[[-0.56 -2.21 -0.48  1.44 -7.32  1.82  0.44  0.29 -2.98 -1.64 -7.59  0.29
  -1.51  0.61  1.57]
 [ 0.01 -0.30 -1.83  2.63  4.90  1.64  1.12 -1.78 -0.80 -0.03  4.95 -2.54
   0.72  1.52  0.65]
 [ 2.63  1.08  2.24  2.81  3.05  1.84  1.78  2.44  1.04  0.53  3.85 -1.79
   0.46  2.62  0.72]]
|
[[ 2.63  1.08  2.24  2.81  3.05  1.84  1.78  2.44  1.04  0.53  3.85 -1.79
   0.46  2.62  0.72]
 [-0.56 -2.21 -0.48  1.44 -7.32  1.82  0.44  0.29 -2.98 -1.64 -7.59  0.29
  -1.51  0.61  1.57]
 [ 0.01 -0.30 -1.83  2.63  4.90  1.64  1.12 -1.78 -0.80 -0.03  4.95 -2.54
   0.72  1.52  0.65]]

[[ 0.17  6.41 -0.17  0.00  3.52]
 [-2.87 -0.93  1.32  4.32  2.01]
 [-5.20  2.76 -0.39  3.09 -5.87]
 [-0.65  5.58 -4.43  1.90  5.48]
 [-0.41  3.86  0.70  0.24 -4.02]
 [ 1.08 -5.66 -2.33 -4.09 -4.77]]
|
[[ 1.08 -5.66 -2.33 -4.09 -4.77]
 [ 0.17  6.41 -0.17  0.00  3.52]
 [-2.87 -0.93  1.32  4.32  2.01]
 [-5.20  2.76 -0.39  3.09 -5.87]
 [-0.65  5.58 -4.43  1.90  5.48]
 [-0.41  3.86  0.70  0.24 -4.02]]

[[-2.14 -7.85 -4.12  5.11 -1.30  2.73 -2.55]
 [-6.15  5.03 -1.53  8.52 -1.33  4.60  5.34]
 [ 6.19  2.21 -3.36 -4.55  1.92 -6.60 -8.52]
 [ 7.33 -6.93 -3.25  1.03 -0.53  5.65 -6.96]
 [-8.91 -8.42 -4.04 -8.21 -6.99 -5.44  4.80]]
|
[[-8.91 -8.42 -4.04 -8.21 -6.99 -5.44  4.80]
 [-2.14 -7.85 -4.12  5.11 -1.30  2.73 -2.55]
 [-6.15  5.03 -1.53  8.52 -1.33  4.60  5.34]
 [ 6.19  2.21 -3.36 -4.55  1.92 -6.60 -8.52]
 [ 7.33 -6.93 -3.25  1.03 -0.53  5.65 -6.96]]

[[ 0.12  0.28 -3.01 -4.04 -1.85 -0.72  0.58]
 [ 0.12 -0.62 -2.11  7.12 -4.02  4.32  0.01]
 [ 0.12 -0.62 -3.01 -2.80 -1.23 -0.96  0.01]
 [ 0.12 -0.62 -3.01 -4.04  3.07 -0.96  0.01]
 [-0.72 -0.62  0.33 -4.04 -1.23 -0.96  0.01]
 [ 0.12 -4.20 -3.48 -4.04  2.73  0.21  0.02]
 [ 0.12  0.83 -3.01  0.86  3.84 -5.06  0.01]
 [ 0.12 -7.76 -3.01 -4.35  3.77 -0.96  0.01]
 [ 1.78  1.54 -3.01 -4.04 -1.23 -0.93 -0.71]
 [ 1.23 -0.62 -3.01  8.25 -1.23 -0.96  0.01]
 [ 3.46  1.50 -3.01  3.61 -2.06  3.96  0.01]]
|
[[ 3.46  1.50 -3.01  3.61 -2.06  3.96  0.01]
 [ 0.12  0.28 -3.01 -4.04 -1.85 -0.72  0.58]
 [ 0.12 -0.62 -2.11  7.12 -4.02  4.32  0.01]
 [ 0.12 -0.62 -3.01 -2.80 -1.23 -0.96  0.01]
 [ 0.12 -0.62 -3.01 -4.04  3.07 -0.96  0.01]
 [-0.72 -0.62  0.33 -4.04 -1.23 -0.96  0.01]
 [ 0.12 -4.20 -3.48 -4.04  2.73  0.21  0.02]
 [ 0.12  0.83 -3.01  0.86  3.84 -5.06  0.01]
 [ 0.12 -7.76 -3.01 -4.35  3.77 -0.96  0.01]
 [ 1.78  1.54 -3.01 -4.04 -1.23 -0.93 -0.71]
 [ 1.23 -0.62 -3.01  8.25 -1.23 -0.96  0.01]]

[[-1.53 -1.40 -0.68 -1.15 -5.30  0.10 -2.57 -0.60]
 [ 1.93 -1.48 -3.33 -1.92 -5.18 -0.90 -2.11 -0.60]
 [-2.78 -1.45 -4.00 -4.12 -4.82 -1.08 -2.92 -0.66]
 [ 1.09 -1.31 -1.34 -1.24 -5.04 -0.67 -3.56  0.06]
 [-0.48 -1.69 -2.76 -2.92 -5.80 -1.17 -3.35 -0.37]
 [ 2.46  0.78  1.22  3.35 -7.00  0.91  0.55 -0.54]
 [ 0.16 -0.98 -0.85 -2.07  0.59 -0.05 -0.08 -1.48]
 [-3.87  0.14 -1.04 -3.30  3.68 -0.99  1.07 -0.84]
 [ 0.50 -0.27 -2.46 -3.52  6.19 -0.92  1.07 -0.94]]
|
[[ 0.50 -0.27 -2.46 -3.52  6.19 -0.92  1.07 -0.94]
 [-1.53 -1.40 -0.68 -1.15 -5.30  0.10 -2.57 -0.60]
 [ 1.93 -1.48 -3.33 -1.92 -5.18 -0.90 -2.11 -0.60]
 [-2.78 -1.45 -4.00 -4.12 -4.82 -1.08 -2.92 -0.66]
 [ 1.09 -1.31 -1.34 -1.24 -5.04 -0.67 -3.56  0.06]
 [-0.48 -1.69 -2.76 -2.92 -5.80 -1.17 -3.35 -0.37]
 [ 2.46  0.78  1.22  3.35 -7.00  0.91  0.55 -0.54]
 [ 0.16 -0.98 -0.85 -2.07  0.59 -0.05 -0.08 -1.48]
 [-3.87  0.14 -1.04 -3.30  3.68 -0.99  1.07 -0.84]]

[[ 0.63 -0.09  0.63 -0.35  0.15  0.10  7.97 -0.48]
 [-0.38 -0.27  0.00 -0.04 -0.15 -0.04  7.97 -0.13]
 [ 0.35  0.05  0.93 -0.04  0.05 -0.62  7.97  0.05]
 [-0.37 -0.08  0.45 -0.26  0.31  0.16  7.97  0.15]
 [-0.02  0.87 -0.01  0.50 -0.27 -0.65  7.97  0.50]]
|
[[-0.02  0.87 -0.01  0.50 -0.27 -0.65  7.97  0.50]
 [ 0.63 -0.09  0.63 -0.35  0.15  0.10  7.97 -0.48]
 [-0.38 -0.27  0.00 -0.04 -0.15 -0.04  7.97 -0.13]
 [ 0.35  0.05  0.93 -0.04  0.05 -0.62  7.97  0.05]
 [-0.37 -0.08  0.45 -0.26  0.31  0.16  7.97  0.15]]
